Below is a small trained network, with its code and all its weights. Each question gives an input and a target symbol and asks what happens when units are switched off, that is, made to give their printed mean instead of their output.

import numpy as np


def w(rows, s, z=0):
    codes = np.array(rows[::2]) - 128.0
    scale = np.full(codes.shape[1], s)
    scale[-1] = z or s
    return codes * scale


def f(y):
    return np.maximum(y, 0)


def softmax(a):
    e = np.exp(a - a.max(-1, keepdims=True))
    return e / e.sum(-1, keepdims=True)


def log_softmax(a):
    a = a - a.max(-1, keepdims=True)
    return a - np.log(np.exp(a).sum(-1, keepdims=True))


def net(x, mask):
    ids = ['ΞΦγεζηλμσ'.index(c) for c in x.split()]
    T = len(ids)
    res = E[ids] + P[:T]
    u = 0
    for l in range(2):
        q, k, v = (res @ M[l].T for M in (Q, K, V))
        z = softmax(np.where(np.tri(T) > 0, q @ k.T / 3**0.5, -1e9)) @ v
        res = res + np.where(mask[u], z, O[l][:, -1]) @ O[l][:, :-1]
        u += 1
        y = f(res @ A[l][:, :-1].T + A[l][:, -1])
        res = res + np.where(mask[u : u + 8], y, B[l][:, -1]) @ B[l][:, :-1]
        u += 8
    return log_softmax(res[-1] @ U[:, :-1].T + U[:, -1])


Q, K, V, O, A, B = {}, {}, {}, {}, {}, {}
E = w([
[147,133,5,152],'Ξ',
[111,88,144,97],'Φ',
[91,123,121,149],'γ',
[176,128,17,171],'ε',
[123,108,144,159],'ζ',
[98,143,112,118],'η',
[145,124,146,104],'λ',
[174,139,153,126],'μ',
[115,142,128,82],'σ',
],0.024)
P = w([
[90,128,174,193],'0',
[109,240,157,164],'1',
[166,127,50,127],'2',
[135,67,129,90],'3',
[112,252,157,135],'4',
[170,143,60,100],'5',
[162,38,110,48],'6',
],0.022)
Q[0] = w([
[146,150,119,131],'0.h0',
[110,201,110,173],'0.h0',
[125,4,99,68],'0.h0',
],0.019)
K[0] = w([
[109,77,109,138],'0.h0',
[81,74,101,224],'0.h0',
[168,185,111,9],'0.h0',
],0.013)
V[0] = w([
[15,59,105,208],'0.h0',
[255,111,207,160],'0.h0',
[32,136,97,23],'0.h0',
],0.0093)
O[0] = w([
[170,19,130,203,254],'0.h0',
[236,117,207,77,75],'0.h0',
[5,128,123,142,42],'0.h0',
],0.012,0.0031)
A[0] = w([
[127,133,141,187,135],'0.n0',
[79,126,239,126,179],'0.n1',
[65,153,254,107,87],'0.n2',
[128,48,102,125,227],'0.n3',
[106,67,159,136,4],'0.n4',
[139,69,84,95,111],'0.n5',
[161,215,156,129,99],'0.n6',
[187,98,119,121,112],'0.n7',
],0.015,0.013)
B[0] = w([
[109,164,107,145,190],'0.n0',
[186,160,7,118,175],'0.n1',
[139,166,112,225,151],'0.n2',
[123,151,205,107,251],'0.n3',
[153,18,152,151,143],'0.n4',
[102,167,133,135,177],'0.n5',
[97,77,93,148,170],'0.n6',
[112,140,148,82,192],'0.n7',
],0.014,0.017)
Q[1] = w([
[163,74,96,119],'1.h0',
[19,106,88,2],'1.h0',
[45,166,177,68],'1.h0',
],0.006)
K[1] = w([
[165,54,92,102],'1.h0',
[84,122,18,75],'1.h0',
[2,161,139,63],'1.h0',
],0.0082)
V[1] = w([
[88,150,152,116],'1.h0',
[160,252,144,101],'1.h0',
[147,143,106,73],'1.h0',
],0.011)
O[1] = w([
[153,45,123,236,170],'1.h0',
[199,60,145,254,253],'1.h0',
[137,128,41,129,76],'1.h0',
],0.0054,0.0056)
A[1] = w([
[135,191,157,80,134],'1.n0',
[135,55,101,112,225],'1.n1',
[116,95,84,197,55],'1.n2',
[105,39,117,71,46],'1.n3',
[108,128,107,227,151],'1.n4',
[59,113,199,109,69],'1.n5',
[156,7,179,129,37],'1.n6',
[133,117,108,62,2],'1.n7',
],0.014,0.0076)
B[1] = w([
[134,82,108,113,195],'1.n0',
[92,65,151,32,164],'1.n1',
[167,24,136,181,181],'1.n2',
[137,247,203,91,135],'1.n3',
[55,171,159,89,247],'1.n4',
[64,86,35,67,199],'1.n5',
[255,167,126,234,174],'1.n6',
[89,99,104,250,143],'1.n7',
],0.0096,0.014)
U = w([
[126,108,197,177,69],'Ξ',
[179,125,208,88,191],'Φ',
[144,19,77,200,54],'γ',
[147,206,162,155,201],'ε',
[166,81,160,175,254],'ζ',
[119,99,139,112,134],'η',
[194,254,68,136,138],'λ',
[190,85,45,136,118],'μ',
[141,150,39,240,11],'σ',
],0.01,0.0055)

Each question gives the input, a string of symbols that net reads in full, and the target symbol t.
The units are the heads (3 rows each of Q, K, V and O) and the neurons (one row each of A and B). Each row of codes is followed by its name. A weight is (code - 128) times the scale printed after its matrix; where a second scale follows, it is the last column's (O, A, B and U).
mask holds one flag per unit, layer by layer, with each layer's heads first. A switched-off unit (its flag False) gives its mean, the last column of its rows in O or B, instead of its output. The means were averaged over made-up inputs and are rounded, as every weight is.
A unit's drop is (log p(t) with every unit on - log p(t) with that unit switched off) / (log p(t) with every unit on - log p(t) with every unit switched off).
The circuit of an input: a set's keep is (log p(t) with only the set's units on - log p(t) with every unit switched off) / (log p(t) with every unit on - log p(t) with every unit switched off). Starting from the 12 units with the biggest drops (on a tie, the unit counted first), units are removed one at a time, each time the one whose removal leaves the highest keep (on an exact tie, the one counted first), for as long as the keep stays at least 0.8.
circuit, biggest first: the units of the circuit, biggest drop first
unit that matters most: the unit with the biggest drop
k most important neurons: the k neurons with the biggest drops, biggest first
k most important neurons of layer l: the k neurons of layer l with the biggest drops, biggest first
input ε σ γ σ, target σ: circuit, biggest first : 0.h0; 0.n2; 1.h0
input ε ζ μ, target Φ: circuit, biggest first : 0.n7; 0.h0
input γ Φ Φ λ γ, target η: 3 most important neurons of layer 0 : 0.n4; 0.n3; 0.n1
input μ σ ε ζ η, target μ: circuit, biggest first : 0.h0; 0.n6; 0.n3
input Φ ζ λ μ λ μ λ, target μ: 2 most important neurons of layer 1 : 1.n4; 1.n6
input λ η ζ Φ η μ, target Φ: circuit, biggest first : 0.n1; 0.n7
input Φ η ε σ, target σ: circuit, biggest first : 0.h0; 0.n2
input ζ λ ε, target λ: 2 most important neurons : 0.n5; 1.n2
input ζ ζ η Φ η Φ Φ, target η: circuit, biggest first : 0.h0
input Φ η ζ Ξ, target η: 2 most important neurons : 0.n1; 1.n4
input μ Φ η ε σ, target μ: 2 most important neurons of layer 0 : 0.n6; 0.n3
input ε η ε η, target η: 3 most important neurons of layer 1 : 1.n5; 1.n6; 1.n2
input λ η Φ, target η: circuit, biggest first : 0.h0; 0.n1; 1.n5
input Ξ μ γ Φ σ ε ε, target σ: circuit, biggest first : 0.h0
input μ ε ε ζ Ξ, target μ: circuit, biggest first : 0.h0; 0.n6
input η Φ σ Φ μ Φ λ, target μ: circuit, biggest first : 0.h0; 0.n3; 0.n6; 1.h0
input ζ ζ Φ η Φ ε λ, target λ: circuit, biggest first : 0.h0; 0.n1
input μ Ξ ζ μ μ ζ η, target μ: circuit, biggest first : 0.h0; 0.n3; 1.h0
input Φ γ η Φ ζ, target λ: 3 most important neurons of layer 0 : 0.n4; 0.n1; 0.n3
input η σ ζ ζ Ξ, target ε: 3 most important neurons of layer 0 : 0.n4; 0.n1; 0.n3
input σ μ λ Ξ ζ, target σ: unit that matters most : 1.n2
input σ Φ μ Φ, target μ: 2 most important neurons of layer 1 : 1.n4; 1.n0
input ε ε η μ η, target ζ: 2 most important neurons : 0.n3; 0.n1
